Below is a small trained network, with its code and all its weights. Each question gives an input and a target symbol and asks what happens when units are switched off, that is, made to give their printed mean instead of their output.

import numpy as np


def w(rows, s, z=0):
    codes = np.array(rows[::2]) - 128.0
    scale = np.full(codes.shape[1], s)
    scale[-1] = z or s
    return codes * scale


def f(y):
    return np.maximum(y, 0)


def softmax(a):
    e = np.exp(a - a.max(-1, keepdims=True))
    return e / e.sum(-1, keepdims=True)


def log_softmax(a):
    a = a - a.max(-1, keepdims=True)
    return a - np.log(np.exp(a).sum(-1, keepdims=True))


def net(x, mask):
    ids = ['ΔΞΩβεζπστ'.index(c) for c in x.split()]
    T = len(ids)
    res = E[ids] + P[:T]
    u = 0
    for l in range(3):
        r = res
        for j in range(3):
            rows = slice(2 * j, 2 * j + 2)
            q, k, v = (r @ M[l][rows].T for M in (Q, K, V))
            z = softmax(np.where(np.tri(T) > 0, q @ k.T / 2**0.5, -1e9)) @ v
            o = O[l][rows]
            res = res + np.where(mask[u + j], z, o[:, -1]) @ o[:, :-1]
        u += 3
        y = f(res @ A[l][:, :-1].T + A[l][:, -1])
        res = res + np.where(mask[u : u + 4], y, B[l][:, -1]) @ B[l][:, :-1]
        u += 4
    return log_softmax(res[-1] @ U[:, :-1].T + U[:, -1])


Q, K, V, O, A, B = {}, {}, {}, {}, {}, {}
E = w([
[59,175,54,114,166,115,75,115,139],'Δ',
[155,73,99,214,206,115,82,119,160],'Ξ',
[153,174,142,48,133,200,235,172,155],'Ω',
[164,155,125,71,149,122,75,63,107],'β',
[96,102,109,83,110,85,27,178,66],'ε',
[172,228,75,168,252,178,136,80,103],'ζ',
[123,139,165,137,30,44,126,58,100],'π',
[78,247,202,160,110,130,161,64,35],'σ',
[159,159,99,169,101,19,147,142,163],'τ',
],0.014)
P = w([
[187,128,106,121,181,71,254,63,10],'0',
[104,51,233,120,204,99,198,80,132],'1',
[94,98,142,88,155,143,187,75,108],'2',
[81,102,115,102,134,186,174,79,96],'3',
[128,176,194,71,123,117,132,127,174],'4',
[123,177,169,108,112,176,110,127,104],'5',
[112,187,173,117,100,193,110,139,101],'6',
[122,187,201,103,127,172,72,195,97],'7',
],0.0081)
Q[0] = w([
[149,92,154,153,144,106,154,153,108],'0.h1',
[137,109,120,160,116,121,137,132,117],'0.h1',
[142,167,97,148,130,109,182,56,236],'0.h2',
[176,233,206,107,162,27,70,210,208],'0.h2',
[98,255,127,122,160,103,103,107,69],'0.h3',
[167,26,173,117,74,95,166,171,146],'0.h3',
],0.008)
K[0] = w([
[142,139,129,129,124,126,78,108,144],'0.h1',
[92,158,149,139,126,114,156,138,100],'0.h1',
[127,38,164,226,192,103,100,105,61],'0.h2',
[68,135,244,105,131,116,106,128,254],'0.h2',
[85,111,107,48,65,142,159,180,154],'0.h3',
[167,114,162,160,92,74,79,116,128],'0.h3',
],0.0093)
V[0] = w([
[96,84,125,102,74,247,206,194,166],'0.h1',
[123,146,200,73,118,183,154,171,254],'0.h1',
[17,143,113,135,158,106,84,51,151],'0.h2',
[108,170,89,58,191,93,175,200,135],'0.h2',
[207,111,97,103,100,121,181,179,153],'0.h3',
[91,159,137,116,78,74,106,142,148],'0.h3',
],0.0074)
O[0] = w([
[200,129,102,203,75,224,110,161,75,14],'0.h1',
[163,187,61,187,97,217,123,134,126,28],'0.h1',
[115,98,120,112,203,120,110,191,17,226],'0.h2',
[155,187,22,91,73,94,171,64,115,252],'0.h2',
[130,61,84,58,3,140,94,106,178,108],'0.h3',
[100,109,84,140,118,144,168,166,75,88],'0.h3',
],0.0067,0.0041)
A[0] = w([
[109,89,95,21,158,143,147,132,111,132],'0.n1',
[97,163,148,76,94,97,81,2,102,152],'0.n2',
[122,60,210,167,168,54,157,99,116,113],'0.n3',
[83,174,93,149,167,76,141,154,143,3],'0.n4',
],0.0069,0.0064)
B[0] = w([
[135,129,148,49,125,121,94,65,137,202],'0.n1',
[137,135,160,203,174,73,144,143,150,246],'0.n2',
[165,205,78,127,113,129,115,118,100,194],'0.n3',
[1,135,127,72,174,167,145,143,217,146],'0.n4',
],0.0096,0.011)
Q[1] = w([
[254,48,148,187,20,173,74,184,112],'1.h1',
[78,48,118,82,191,85,157,86,72],'1.h1',
[170,197,133,120,25,188,52,157,114],'1.h2',
[148,94,183,141,204,60,73,191,147],'1.h2',
[179,155,94,168,119,191,152,123,191],'1.h3',
[122,31,156,90,91,61,201,140,82],'1.h3',
],0.0085)
K[1] = w([
[126,130,42,255,153,8,5,39,122],'1.h1',
[192,87,213,63,128,122,175,128,107],'1.h1',
[191,117,131,111,54,210,142,144,66],'1.h2',
[96,72,159,178,117,135,60,129,161],'1.h2',
[179,81,125,96,145,122,219,165,134],'1.h3',
[118,78,113,157,133,51,64,116,94],'1.h3',
],0.0096)
V[1] = w([
[112,217,171,21,162,192,254,249,60],'1.h1',
[89,104,103,225,167,68,35,118,96],'1.h1',
[251,107,189,54,247,87,198,174,194],'1.h2',
[140,31,102,59,87,202,201,205,194],'1.h2',
[199,125,245,19,58,228,128,116,106],'1.h3',
[222,226,107,105,223,225,69,114,161],'1.h3',
],0.004)
O[1] = w([
[172,205,177,181,133,171,133,101,183,221],'1.h1',
[156,91,76,189,129,20,91,176,131,70],'1.h1',
[127,136,148,64,3,164,137,118,94,219],'1.h2',
[109,242,202,152,95,143,95,159,99,4],'1.h2',
[198,192,222,142,70,90,138,165,151,85],'1.h3',
[116,52,137,35,127,83,247,117,147,158],'1.h3',
],0.0065,0.011)
A[1] = w([
[137,77,72,138,161,105,175,194,202,125],'1.n1',
[138,92,169,153,127,191,157,171,147,2],'1.n2',
[137,127,90,98,151,148,29,95,175,76],'1.n3',
[182,41,130,254,141,57,96,137,95,126],'1.n4',
],0.0094,0.0061)
B[1] = w([
[157,208,96,145,152,178,182,175,129,213],'1.n1',
[98,56,201,71,125,100,203,173,172,145],'1.n2',
[143,102,128,161,129,122,218,181,102,253],'1.n3',
[104,96,114,71,76,121,247,155,121,188],'1.n4',
],0.014,0.0045)
Q[2] = w([
[152,193,168,113,122,46,102,182,105],'2.h1',
[133,33,136,171,47,177,83,126,122],'2.h1',
[188,11,59,122,80,207,63,89,111],'2.h2',
[129,71,69,201,104,200,159,1,177],'2.h2',
[91,226,192,135,93,119,123,38,166],'2.h3',
[152,115,52,55,149,140,182,85,170],'2.h3',
],0.0077)
K[2] = w([
[108,154,213,115,110,205,110,175,137],'2.h1',
[97,146,124,43,68,96,165,75,139],'2.h1',
[113,129,177,21,143,82,254,81,152],'2.h2',
[143,181,159,41,124,170,193,148,11],'2.h2',
[157,144,137,56,79,176,67,191,45],'2.h3',
[36,97,95,131,125,126,63,214,139],'2.h3',
],0.0084)
V[2] = w([
[59,35,149,119,107,91,111,1,126],'2.h1',
[99,114,118,124,237,204,93,77,185],'2.h1',
[63,144,149,54,190,78,101,113,131],'2.h2',
[181,117,208,181,177,86,176,181,123],'2.h2',
[175,160,146,140,167,54,128,120,78],'2.h3',
[200,163,133,75,191,182,135,156,192],'2.h3',
],0.0064)
O[2] = w([
[160,169,173,119,108,160,168,246,178,140],'2.h1',
[97,164,50,56,116,103,211,100,143,180],'2.h1',
[52,109,185,116,136,166,115,166,34,245],'2.h2',
[195,2,148,177,142,103,127,129,102,114],'2.h2',
[124,85,143,253,123,122,130,95,53,167],'2.h3',
[135,98,88,80,159,164,125,194,114,254],'2.h3',
],0.0065,0.0081)
A[2] = w([
[83,114,74,167,178,66,126,160,64,106],'2.n1',
[130,180,131,108,96,179,28,70,140,91],'2.n2',
[47,75,71,97,64,21,2,153,87,3],'2.n3',
[99,49,177,122,66,145,99,186,86,168],'2.n4',
],0.009,0.0049)
B[2] = w([
[133,136,157,152,45,216,25,118,216,252],'2.n1',
[7,48,80,175,192,179,96,112,155,154],'2.n2',
[186,184,219,179,206,1,247,213,135,149],'2.n3',
[98,216,98,99,221,15,142,115,162,155],'2.n4',
],0.0081,0.015)
U = w([
[50,112,124,131,112,126,94,157,192,55],'Δ',
[163,94,109,177,137,164,175,189,99,176],'Ξ',
[146,170,158,118,65,147,116,191,129,105],'Ω',
[136,57,154,83,130,94,64,104,114,231],'β',
[136,148,142,153,169,132,133,185,130,102],'ε',
[137,188,72,142,179,140,147,116,10,185],'ζ',
[80,123,127,110,60,91,148,125,139,3],'π',
[122,178,179,192,99,155,131,123,108,124],'σ',
[190,226,74,146,76,104,94,119,176,198],'τ',
],0.011,0.0068)

Each question gives the input, a string of symbols that net reads in full, and the target symbol t.
The units are the heads (2 rows each of Q, K, V and O) and the neurons (one row each of A and B). Each row of codes is followed by its name. A weight is (code - 128) times the scale printed after its matrix; where a second scale follows, it is the last column's (O, A, B and U).
mask holds one flag per unit, layer by layer, with each layer's heads first. A switched-off unit (its flag False) gives its mean, the last column of its rows in O or B, instead of its output. The means were averaged over made-up inputs and are rounded, as every weight is.
A unit's drop is (log p(t) with every unit on - log p(t) with that unit switched off) / (log p(t) with every unit on - log p(t) with every unit switched off).
The circuit of an input: a set's keep is (log p(t) with only the set's units on - log p(t) with every unit switched off) / (log p(t) with every unit on - log p(t) with every unit switched off). Starting from the 12 units with the biggest drops (on a tie, the unit counted first), units are removed one at a time, each time the one whose removal leaves the highest keep (on an exact tie, the one counted first), for as long as the keep stays at least 0.8.
circuit, biggest first: the units of the circuit, biggest drop first
most important unit: the unit with the biggest drop
k most important neurons: the k neurons with the biggest drops, biggest first
k most important neurons of layer l: the k neurons of layer l with the biggest drops, biggest first
heads that matter: for each layer, one digit per head in row order, 1 if its drop is at least 0.15 and else 0, layers parted by /
input β Ω π Δ, target Ω: heads that matter	100 / 000 / 100
input Ω Δ σ Δ Δ β Δ ε, target ζ: circuit, biggest first	1.h1; 2.n1
input Δ Ω ε Ω, target Ω: most important unit	0.h1
input Δ Ω τ Δ, target ζ: heads that matter	110 / 100 / 000
input Ω τ Δ, target τ: heads that matter	110 / 000 / 010
input Δ β Ω, target ζ: 2 most important neurons	2.n1; 0.n2
input σ π τ ε σ Δ Ω, target σ: circuit, biggest first	1.h1; 2.h3
input Δ Δ ε Ω β Ξ, target σ: 2 most important neurons	0.n1; 0.n2
input π Δ Ω ζ ζ Ξ, target τ: circuit, biggest first	0.n2; 1.h1; 2.h2
input β Ξ β β Ω Δ Δ, target Ω: circuit, biggest first	0.h1; 2.h1; 1.h1
input β τ Ω, target Ω: 4 most important neurons	0.n3; 0.n2; 0.n1; 1.n1
input Ω Δ Ω Ω Δ Ξ, target τ: circuit, biggest first	2.h2; 0.h2
input Ω Δ σ, target τ: heads that matter	111 / 000 / 010
input Δ τ Ξ, target Ξ: most important unit	1.n3
input Ω Ω Ω β, target τ: heads that matter	110 / 000 / 010
input β Δ Δ ε Ω Δ π Δ, target τ: circuit, biggest first	0.h1; 0.h2
input π Ω ε Δ Ω τ Δ Ω, target τ: heads that matter	110 / 100 / 010
input Δ σ Ω β Δ β Δ ε, target ζ: heads that matter	000 / 110 / 000
input σ Ω ε, target Ξ: heads that matter	111 / 011 / 110
input Δ Δ σ Δ Δ π, target π: circuit, biggest first	1.n4; 1.h1; 0.n2
input τ Δ ε Ω, target Δ: 3 most important neurons of layer 1	1.n1; 1.n3; 1.n4
input β β σ Ω τ, target Ω: most important unit	0.n2
input Δ ε τ, target τ: heads that matter	100 / 100 / 000
input τ Δ ζ Δ Δ Ω τ, target ζ: 3 most important neurons	2.n1; 0.n2; 1.n1
input Δ Ξ σ Δ Ω, target β: 3 most important neurons of layer 1	1.n1; 1.n3; 1.n2
input Ω Ω Ω, target τ: heads that matter	110 / 001 / 010
input σ Ξ Ω Δ, target Ξ: most important unit	0.n3
input ζ Δ Ξ Ω, target π: 2 most important neurons of layer 0	0.n2; 0.n3
input Δ Ξ Δ Ξ, target Ξ: circuit, biggest first	1.h1; 1.n4; 1.n1
